Here is a tiny trained network, its code and every weight. The questions are about switching its units off for an input and a class, where a switched-off unit gives its printed mean instead of its output.

import numpy as np


def w(rows, s, z=0):
    codes = np.array(rows[::2]) - 128.0
    scale = np.full(codes.shape[1], s)
    scale[-1] = z or s
    return codes * scale


def norm(h):
    return h / np.sqrt((h * h).mean(-1, keepdims=True) + 1e-5)


def f(y):
    return np.maximum(y, 0)


def log_softmax(a):
    a = a - a.max(-1, keepdims=True)
    return a - np.log(np.exp(a).sum(-1, keepdims=True))


def net(x, mask):
    res = np.array(x, float).reshape(1, 7) / 4 @ E
    u = 0
    for l in range(2):
        y = f(norm(res) @ A[l][:, :-1].T + A[l][:, -1])
        res = res + np.where(mask[u : u + 7], y, B[l][:, -1]) @ B[l][:, :-1]
        u += 7
    return log_softmax(norm(res)[-1] @ U[:, :-1].T + U[:, -1])


A, B = {}, {}
E = w([
[128,126,126,129],'x0',
[131,129,129,129],'x1',
[128,127,128,128],'x2',
[152,182,31,144],'x3',
[83,231,143,115],'x4',
[130,128,129,128],'x5',
[95,126,126,255],'x6',
],0.0099)
A[0] = w([
[137,105,134,96,80],'0.n1',
[151,177,131,15,143],'0.n2',
[131,108,78,118,68],'0.n3',
[181,110,117,9,132],'0.n4',
[152,97,68,92,2],'0.n5',
[120,93,169,5,127],'0.n6',
[100,174,207,79,2],'0.n7',
],0.015,0.0078)
B[0] = w([
[126,117,111,159,145],'0.n1',
[47,125,109,19,255],'0.n2',
[147,144,111,188,142],'0.n3',
[234,179,163,162,249],'0.n4',
[164,210,98,165,145],'0.n5',
[90,72,75,224,249],'0.n6',
[139,254,153,175,173],'0.n7',
],0.024,0.0086)
A[1] = w([
[68,155,173,121,2],'1.n1',
[117,49,199,136,121],'1.n2',
[154,63,70,138,44],'1.n3',
[205,134,133,103,40],'1.n4',
[157,79,103,155,130],'1.n5',
[143,156,194,81,114],'1.n6',
[136,142,251,141,14],'1.n7',
],0.023,0.0029)
B[1] = w([
[191,128,146,179,220],'1.n1',
[92,221,83,77,218],'1.n2',
[129,63,155,181,234],'1.n3',
[30,204,170,179,168],'1.n4',
[151,108,158,52,255],'1.n5',
[134,40,101,137,166],'1.n6',
[146,6,147,135,188],'1.n7',
],0.024,0.0066)
U = w([
[175,21,133,195,2],'0',
[149,253,81,214,192],'1',
[66,133,97,9,253],'2',
],0.014,0.00079)

Each question gives the input, the list of numbers given to net, and the class t.
The units are the neurons (one row each of A and B). Each row of codes is followed by its name. A weight is (code - 128) times the scale printed after its matrix; where a second scale follows, it is the last column's (A, B and U).
mask holds one flag per neuron, layer by layer. A switched-off neuron (its flag False) gives its mean, the last column of its row in B, instead of its output. The means were averaged over made-up inputs and are rounded, as every weight is.
A unit's drop is (log p(t) with every unit on - log p(t) with that unit switched off) / (log p(t) with every unit on - log p(t) with every unit switched off).
The circuit of an input: a set's keep is (log p(t) with only the set's units on - log p(t) with every unit switched off) / (log p(t) with every unit on - log p(t) with every unit switched off). Starting from the 12 units with the biggest drops (on a tie, the unit counted first), units are removed one at a time, each time the one whose removal leaves the highest keep (on an exact tie, the one counted first), for as long as the keep stays at least 0.8.
circuit, biggest first: the units of the circuit, biggest drop first
most important unit: the unit with the biggest drop
k most important neurons: the k neurons with the biggest drops, biggest first
k most important neurons of layer l: the k neurons of layer l with the biggest drops, biggest first
drop of u: that unit's drop, to one decimal
input [-8,-6,-6,7,-2,-6,8], class 0: circuit, biggest first => [0.n7; 1.n2]
input [7,8,-3,-7,7,0,-4], class 1: circuit, biggest first => [0.n7]
input [-1,0,-5,0,4,1,8], class 0: 2 most important neurons => [1.n2; 0.n2]
input [8,6,3,-1,6,7,-6], class 1: 3 most important neurons => [0.n6; 0.n7; 0.n4]
input [6,-2,4,1,-6,-2,-8], class 1: 3 most important neurons => [0.n4; 0.n5; 1.n4]
input [8,-4,-4,7,-2,7,8], class 0: 2 most important neurons => [0.n7; 0.n4]
input [8,-7,8,-5,1,-4,-4], class 1: 3 most important neurons => [0.n6; 0.n7; 0.n4]
input [8,-1,4,0,4,-8,4], class 0: 3 most important neurons of layer 0 => [0.n5; 0.n2; 0.n1]
input [-3,-2,3,-4,7,2,-6], class 1: 2 most important neurons of layer 0 => [0.n6; 0.n7]
input [1,-2,-8,-4,6,3,4], class 0: circuit, biggest first => [0.n6; 1.n7]
input [3,-3,-6,-2,-5,-2,5], class 2: 2 most important neurons of layer 0 => [0.n4; 0.n6]
input [6,7,-4,-4,-6,-3,4], class 2: 2 most important neurons => [1.n2; 0.n4]
input [-6,5,4,-8,8,-3,1], class 0: 2 most important neurons of layer 1 => [1.n7; 1.n2]
input [-4,-7,3,-6,3,-6,-6], class 1: most important unit => 0.n6
input [-2,7,4,-3,0,1,3], class 2: 4 most important neurons => [0.n7; 0.n4; 1.n2; 0.n5]
input [2,-5,-7,8,1,4,-5], class 2: 2 most important neurons of layer 0 => [0.n2; 0.n6]
input [5,-8,8,4,0,5,5], class 0: 2 most important neurons => [0.n7; 1.n2]
input [-1,-8,-6,0,3,1,2], class 0: 2 most important neurons => [0.n5; 1.n2]
input [6,-6,-5,-1,2,1,6], class 0: 2 most important neurons => [0.n2; 1.n7]
input [6,2,4,2,7,-4,-2], class 2: circuit, biggest first => [0.n2]
input [-7,7,6,-6,5,0,5], class 0: 2 most important neurons => [0.n6; 1.n7]
input [2,-2,-6,-6,6,4,3], class 0: 2 most important neurons => [1.n7; 0.n6]
input [5,3,-3,0,-8,8,6], class 2: 3 most important neurons of layer 1 => [1.n2; 1.n5; 1.n1]
input [-1,0,8,6,1,-3,-5], class 2: 2 most important neurons => [0.n2; 1.n1]
input [-8,-1,-1,3,6,3,-5], class 2: drop of 0.n2 => 2.7
input [-8,4,1,5,-3,-7,-6], class 1: drop of 0.n4 => 1.7
input [5,-8,-8,3,-6,-7,-1], class 1: most important unit => 0.n6
input [-4,7,-5,6,2,6,-7], class 2: drop of 0.n2 => 4.8
input [-4,-3,-5,5,-6,7,-7], class 1: drop of 0.n4 => 1.5
